Below are the code and all the weights of a small trained network. Each question names an input and a class and asks about switching units off, where a switched-off unit gives its printed mean instead of its output.

import numpy as np


def w(rows, s, z=0):
    codes = np.array(rows[::2]) - 128.0
    scale = np.full(codes.shape[1], s)
    scale[-1] = z or s
    return codes * scale


def f(y):
    return np.maximum(y, 0)


def log_softmax(a):
    a = a - a.max(-1, keepdims=True)
    return a - np.log(np.exp(a).sum(-1, keepdims=True))


def net(x, mask):
    res = np.array(x, float).reshape(1, 4) / 4 @ E
    y = f(res @ A[0][:, :-1].T + A[0][:, -1])
    res = res + np.where(mask, y, B[0][:, -1]) @ B[0][:, :-1]
    return log_softmax(res[-1] @ U[:, :-1].T + U[:, -1])


A, B = {}, {}
E = w([
[144,78,130,108,255,47,225,22],'x0',
[131,129,77,103,154,247,51,49],'x1',
[111,86,157,48,72,77,99,66],'x2',
[31,250,95,215,172,36,63,79],'x3',
],0.0083)
A[0] = w([
[133,166,135,123,59,177,111,195,203],'n0',
[240,34,103,81,116,154,205,55,160],'n1',
[129,58,105,82,104,245,126,223,136],'n2',
[159,208,89,203,108,160,138,140,103],'n3',
[72,159,186,116,77,108,2,143,160],'n4',
[33,154,111,155,204,162,131,94,94],'n5',
[108,139,67,167,241,128,95,77,132],'n6',
[173,50,185,54,149,127,124,72,150],'n7',
[216,112,191,102,116,40,245,151,184],'n8',
[93,131,143,225,140,57,118,97,143],'n9',
[142,174,100,191,107,141,89,162,143],'n10',
[143,126,106,154,214,140,194,138,254],'n11',
[91,202,145,100,172,21,113,108,191],'n12',
],0.0087,0.005)
B[0] = w([
[127,222,167,201,204,41,139,108,222],'n0',
[152,114,41,86,217,133,123,213,251],'n1',
[182,217,208,217,115,81,183,201,234],'n2',
[142,159,63,129,69,97,30,52,185],'n3',
[70,134,140,181,196,85,158,205,211],'n4',
[134,100,99,125,62,188,82,64,183],'n5',
[158,31,111,128,77,143,81,70,208],'n6',
[126,72,25,74,119,171,133,171,211],'n7',
[111,119,84,120,119,25,181,174,254],'n8',
[108,169,172,219,100,120,122,97,200],'n9',
[182,223,70,192,118,128,100,120,194],'n10',
[130,108,95,140,53,51,191,89,224],'n11',
[79,95,201,254,95,125,166,162,221],'n12',
],0.0078,0.012)
U = w([
[163,161,101,137,102,123,78,118,112],'0',
[149,138,215,10,129,175,107,116,4],'1',
[90,48,167,124,98,149,124,55,110],'2',
[126,2,29,38,163,112,122,140,187],'3',
[169,122,150,69,181,222,117,221,90],'4',
[102,146,146,52,144,174,113,125,34],'5',
[93,143,184,180,147,28,174,187,201],'6',
],0.0088,0.0033)

Each question gives the input, the list of numbers given to net, and the class t.
The units are the neurons (one row each of A and B). Each row of codes is followed by its name. A weight is (code - 128) times the scale printed after its matrix; where a second scale follows, it is the last column's (A, B and U).
mask holds one flag per neuron, in row order. A switched-off neuron (its flag False) gives its mean, the last column of its row in B, instead of its output. The means were averaged over made-up inputs and are rounded, as every weight is.
A unit's drop is (log p(t) with every unit on - log p(t) with that unit switched off) / (log p(t) with every unit on - log p(t) with every unit switched off).
The circuit of an input: a set's keep is (log p(t) with only the set's units on - log p(t) with every unit switched off) / (log p(t) with every unit on - log p(t) with every unit switched off). Starting from the 12 units with the biggest drops (on a tie, the unit counted first), units are removed one at a time, each time the one whose removal leaves the highest keep (on an exact tie, the one counted first), for as long as the keep stays at least 0.8.
circuit, biggest first: the units of the circuit, biggest drop first
unit that matters most: the unit with the biggest drop
k most important neurons: the k neurons with the biggest drops, biggest first
drop when u is switched off: that unit's drop, to one decimal
input [0,8,0,-8], class 4: unit that matters most	n2
input [2,5,-6,-2], class 3: circuit, biggest first	[n0; n12]
input [-2,5,5,7], class 2: circuit, biggest first	[n2; n6; n1]
input [3,1,-7,7], class 0: 2 most important neurons	[n10; n3]
input [3,2,8,4], class 2: circuit, biggest first	[n2; n8; n1]
input [-1,5,8,3], class 2: 3 most important neurons	[n1; n2; n8]
input [-2,5,6,3], class 2: circuit, biggest first	[n2; n1]
input [7,-2,-1,7], class 2: 3 most important neurons	[n6; n5; n2]
input [2,5,5,3], class 2: 2 most important neurons	[n1; n8]
input [0,7,-4,4], class 0: 3 most important neurons	[n10; n3; n12]
input [0,1,-1,-7], class 4: drop when n4 is switched off	0.2
input [-1,-4,5,-2], class 3: drop when n3 is switched off	-0.1
input [-7,8,0,-2], class 6: drop when n2 is switched off	0.2
input [0,-3,7,-8], class 3: unit that matters most	n7
